Below are the code and all the weights of a small trained network. Each question names an input and a class and asks about switching units off, where a switched-off unit gives its printed mean instead of its output.

import numpy as np


def w(rows, s, z=0):
    codes = np.array(rows[::2]) - 128.0
    scale = np.full(codes.shape[1], s)
    scale[-1] = z or s
    return codes * scale


def f(y):
    return y / 2 * (1 + np.tanh(0.7978845608 * (y + 0.044715 * y**3)))


def log_softmax(a):
    a = a - a.max(-1, keepdims=True)
    return a - np.log(np.exp(a).sum(-1, keepdims=True))


def net(x, mask):
    res = np.array(x, float).reshape(1, 8) / 4 @ E
    y = f(res @ A[0][:, :-1].T + A[0][:, -1])
    res = res + np.where(mask, y, B[0][:, -1]) @ B[0][:, :-1]
    return log_softmax(res[-1] @ U[:, :-1].T + U[:, -1])


A, B = {}, {}
E = w([
[148,114,2,108,129,59],'x0',
[121,133,134,123,129,123],'x1',
[112,132,124,145,99,133],'x2',
[116,139,131,123,117,122],'x3',
[153,230,64,210,167,112],'x4',
[23,141,86,168,62,160],'x5',
[177,77,91,137,226,154],'x6',
[131,118,122,133,157,135],'x7',
],0.0087)
A[0] = w([
[86,21,147,88,118,99,2],'N0',
[137,236,80,139,156,135,107],'N1',
[91,234,110,129,94,89,190],'N2',
[153,121,160,85,61,155,140],'N3',
[152,148,96,76,108,93,195],'N4',
[245,165,156,109,114,130,230],'N5',
[143,176,225,155,138,212,69],'N6',
[100,122,66,147,93,229,151],'N7',
[172,202,104,172,122,154,42],'N8',
[126,203,135,163,143,104,141],'N9',
],0.011,0.0043)
B[0] = w([
[207,131,197,230,120,72,189],'N0',
[153,69,161,147,105,138,232],'N1',
[129,138,145,109,163,184,254],'N2',
[133,72,96,159,172,138,188],'N3',
[77,254,84,144,95,169,187],'N4',
[37,110,129,80,159,123,228],'N5',
[184,236,52,133,115,136,229],'N6',
[83,179,137,113,162,100,217],'N7',
[171,54,165,229,91,82,186],'N8',
[122,47,168,87,109,95,197],'N9',
],0.0094,0.0075)
U = w([
[114,88,112,131,148,152,253],'0',
[154,37,193,179,103,88,26],'1',
[213,156,1,112,94,167,78],'2',
[21,97,153,130,205,120,111],'3',
[108,74,114,108,126,154,162],'4',
],0.0097,0.0054)

Each question gives the input, the list of numbers given to net, and the class t.
The units are the neurons (one row each of A and B). Each row of codes is followed by its name. A weight is (code - 128) times the scale printed after its matrix; where a second scale follows, it is the last column's (A, B and U).
mask holds one flag per neuron, in row order. A switched-off neuron (its flag False) gives its mean, the last column of its row in B, instead of its output. The means were averaged over made-up inputs and are rounded, as every weight is.
A unit's drop is (log p(t) with every unit on - log p(t) with that unit switched off) / (log p(t) with every unit on - log p(t) with every unit switched off).
The circuit of an input: a set's keep is (log p(t) with only the set's units on - log p(t) with every unit switched off) / (log p(t) with every unit on - log p(t) with every unit switched off). Starting from all 10 units, units are removed one at a time, each time the one whose removal leaves the highest keep (on an exact tie, the one counted first), for as long as the keep stays at least 0.8.
circuit, biggest first: the units of the circuit, biggest drop first
top k neurons: the k neurons with the biggest drops, biggest first
drop of u: that unit's drop, to one decimal
input [4,5,7,5,8,2,3,4], class 1: top 2 neurons => (N8; N1)
input [-2,-7,-7,-4,6,-7,3,-5], class 3: top 2 neurons => (N5; N0)
input [5,-7,1,3,8,4,7,-4], class 1: circuit, biggest first => (N8; N1)
input [-5,5,5,-6,7,4,-6,4], class 1: circuit, biggest first => (N8)
input [2,2,-2,-1,3,-5,-2,5], class 3: top 2 neurons => (N5; N6)
input [5,0,-5,6,8,0,3,-2], class 1: circuit, biggest first => (N8; N1)
input [2,4,6,-1,8,1,-8,-5], class 1: top 3 neurons => (N8; N1; N9)
input [-2,2,8,-5,4,-8,6,6], class 3: top 2 neurons => (N5; N0)
input [4,8,8,-3,7,0,-7,-2], class 1: top 3 neurons => (N8; N1; N9)
input [-2,8,-7,-5,-2,-6,-6,-3], class 3: top 3 neurons => (N5; N1; N8)
input [-7,0,-2,-6,-5,6,7,4], class 2: circuit, biggest first => (N6; N5)
input [-7,1,3,-1,-2,5,-5,-3], class 2: top 2 neurons => (N6; N5)
input [8,3,8,7,-8,-2,7,1], class 1: top 2 neurons => (N0; N6)
input [-3,-5,2,-3,-6,-1,3,2], class 1: top neuron => (N0)
input [-8,-7,-7,-1,0,-5,3,-3], class 2: drop of N6 => 1.4
input [-8,6,7,-3,-3,2,-4,1], class 2: drop of N6 => 0.7
input [-7,-6,-4,6,4,2,-5,6], class 2: drop of N6 => 1.3
